Here is a tiny trained network, its code and every weight. The questions are about switching its units off for an input and a class, where a switched-off unit gives its printed mean instead of its output.

import numpy as np


def w(rows, s, z=0):
    codes = np.array(rows[::2]) - 128.0
    scale = np.full(codes.shape[1], s)
    scale[-1] = z or s
    return codes * scale


def norm(h):
    return h / np.sqrt((h * h).mean(-1, keepdims=True) + 1e-5)


def f(y):
    return y / 2 * (1 + np.tanh(0.7978845608 * (y + 0.044715 * y**3)))


def log_softmax(a):
    a = a - a.max(-1, keepdims=True)
    return a - np.log(np.exp(a).sum(-1, keepdims=True))


def net(x, mask):
    res = np.array(x, float).reshape(1, 8) / 4 @ E
    u = 0
    for l in range(4):
        y = f(norm(res) @ A[l][:, :-1].T + A[l][:, -1])
        res = res + np.where(mask[u : u + 4], y, B[l][:, -1]) @ B[l][:, :-1]
        u += 4
    return log_softmax(norm(res)[-1] @ U[:, :-1].T + U[:, -1])


A, B = {}, {}
E = w([
[85,185,133,137,147],'x0',
[202,185,121,133,98],'x1',
[126,126,202,169,148],'x2',
[123,73,65,131,190],'x3',
[173,100,170,122,124],'x4',
[149,141,72,202,130],'x5',
[175,172,130,139,130],'x6',
[145,252,135,80,199],'x7',
],0.004)
A[0] = w([
[96,1,174,114,112,113],'L0N1',
[154,61,57,152,154,107],'L0N2',
[125,110,119,104,138,2],'L0N3',
[85,143,13,85,62,32],'L0N4',
],0.0069,0.00091)
B[0] = w([
[53,73,53,137,67,254],'L0N1',
[83,254,167,182,109,189],'L0N2',
[160,70,85,167,59,119],'L0N3',
[194,144,157,72,132,182],'L0N4',
],0.0059,0.0035)
A[1] = w([
[195,119,161,155,87,85],'L1N1',
[169,36,34,254,163,250],'L1N2',
[65,190,73,191,98,193],'L1N3',
[181,149,113,180,41,88],'L1N4',
],0.005,0.0024)
B[1] = w([
[181,2,196,108,139,129],'L1N1',
[100,178,143,104,127,252],'L1N2',
[159,136,229,100,137,232],'L1N3',
[117,105,108,89,146,160],'L1N4',
],0.0082,0.0028)
A[2] = w([
[254,112,127,118,100,17],'L2N1',
[133,203,151,192,154,150],'L2N2',
[161,128,194,175,52,207],'L2N3',
[86,126,124,39,191,249],'L2N4',
],0.007,0.0011)
B[2] = w([
[246,92,11,14,104,220],'L2N1',
[90,59,214,139,238,253],'L2N2',
[133,128,1,55,157,243],'L2N3',
[200,119,62,45,121,245],'L2N4',
],0.0065,0.0022)
A[3] = w([
[129,101,114,86,147,21],'L3N1',
[255,57,152,78,123,255],'L3N2',
[91,82,163,123,74,14],'L3N3',
[237,79,86,125,73,118],'L3N4',
],0.0056,0.00077)
B[3] = w([
[200,58,64,114,49,152],'L3N1',
[109,119,48,8,179,252],'L3N2',
[120,3,98,102,98,158],'L3N3',
[99,190,138,66,151,210],'L3N4',
],0.0045,0.0027)
U = w([
[238,124,168,215,73,2],'0',
[27,29,107,192,1,118],'1',
[130,219,243,202,226,187],'2',
[237,142,70,26,135,217],'3',
],0.007,0.0044)

Each question gives the input, the list of numbers given to net, and the class t.
The units are the neurons (one row each of A and B). Each row of codes is followed by its name. A weight is (code - 128) times the scale printed after its matrix; where a second scale follows, it is the last column's (A, B and U).
mask holds one flag per neuron, layer by layer. A switched-off neuron (its flag False) gives its mean, the last column of its row in B, instead of its output. The means were averaged over made-up inputs and are rounded, as every weight is.
A unit's drop is (log p(t) with every unit on - log p(t) with that unit switched off) / (log p(t) with every unit on - log p(t) with every unit switched off).
The circuit of an input: a set's keep is (log p(t) with only the set's units on - log p(t) with every unit switched off) / (log p(t) with every unit on - log p(t) with every unit switched off). Starting from the 12 units with the biggest drops (on a tie, the unit counted first), units are removed one at a time, each time the one whose removal leaves the highest keep (on an exact tie, the one counted first), for as long as the keep stays at least 0.8.
circuit, biggest first: the units of the circuit, biggest drop first
k most important neurons: the k neurons with the biggest drops, biggest first
k most important neurons of layer l: the k neurons of layer l with the biggest drops, biggest first
input [-5,3,4,2,-3,2,3,5], class 2: circuit, biggest first	L2N2
input [4,0,-4,3,6,-6,-6,-2], class 1: circuit, biggest first	L0N1, L2N1
input [-8,-3,-3,2,-3,-7,-1,-3], class 1: circuit, biggest first	L0N1, L2N1
input [-6,8,7,4,-8,8,0,-8], class 2: 2 most important neurons	L1N2, L0N2
input [7,4,-2,1,-1,3,-6,8], class 2: circuit, biggest first	L2N1, L2N3
input [5,4,-6,8,4,0,4,-3], class 2: circuit, biggest first	L0N2, L2N2
input [-2,-8,3,8,4,8,4,-6], class 2: circuit, biggest first	L0N2, L1N2
input [-6,3,7,-2,-3,5,-7,4], class 2: 2 most important neurons	L0N4, L2N2
input [3,0,-5,-2,7,-3,7,-8], class 1: 2 most important neurons of layer 0	L0N1, L0N4
input [-7,-2,-2,6,-6,-2,6,-2], class 2: circuit, biggest first	L0N2, L2N1, L1N3
input [1,-4,2,0,1,-5,0,0], class 1: 2 most important neurons	L0N1, L2N1
input [-7,-6,-1,-6,5,-8,7,-2], class 1: 2 most important neurons of layer 2	L2N1, L2N4
input [4,2,7,1,6,8,6,-5], class 2: 3 most important neurons	L1N2, L0N4, L2N2
input [-6,6,3,4,5,1,-7,-3], class 1: most important neuron	L0N1
input [7,-4,3,5,1,6,3,-6], class 2: 2 most important neurons of layer 1	L1N3, L1N2
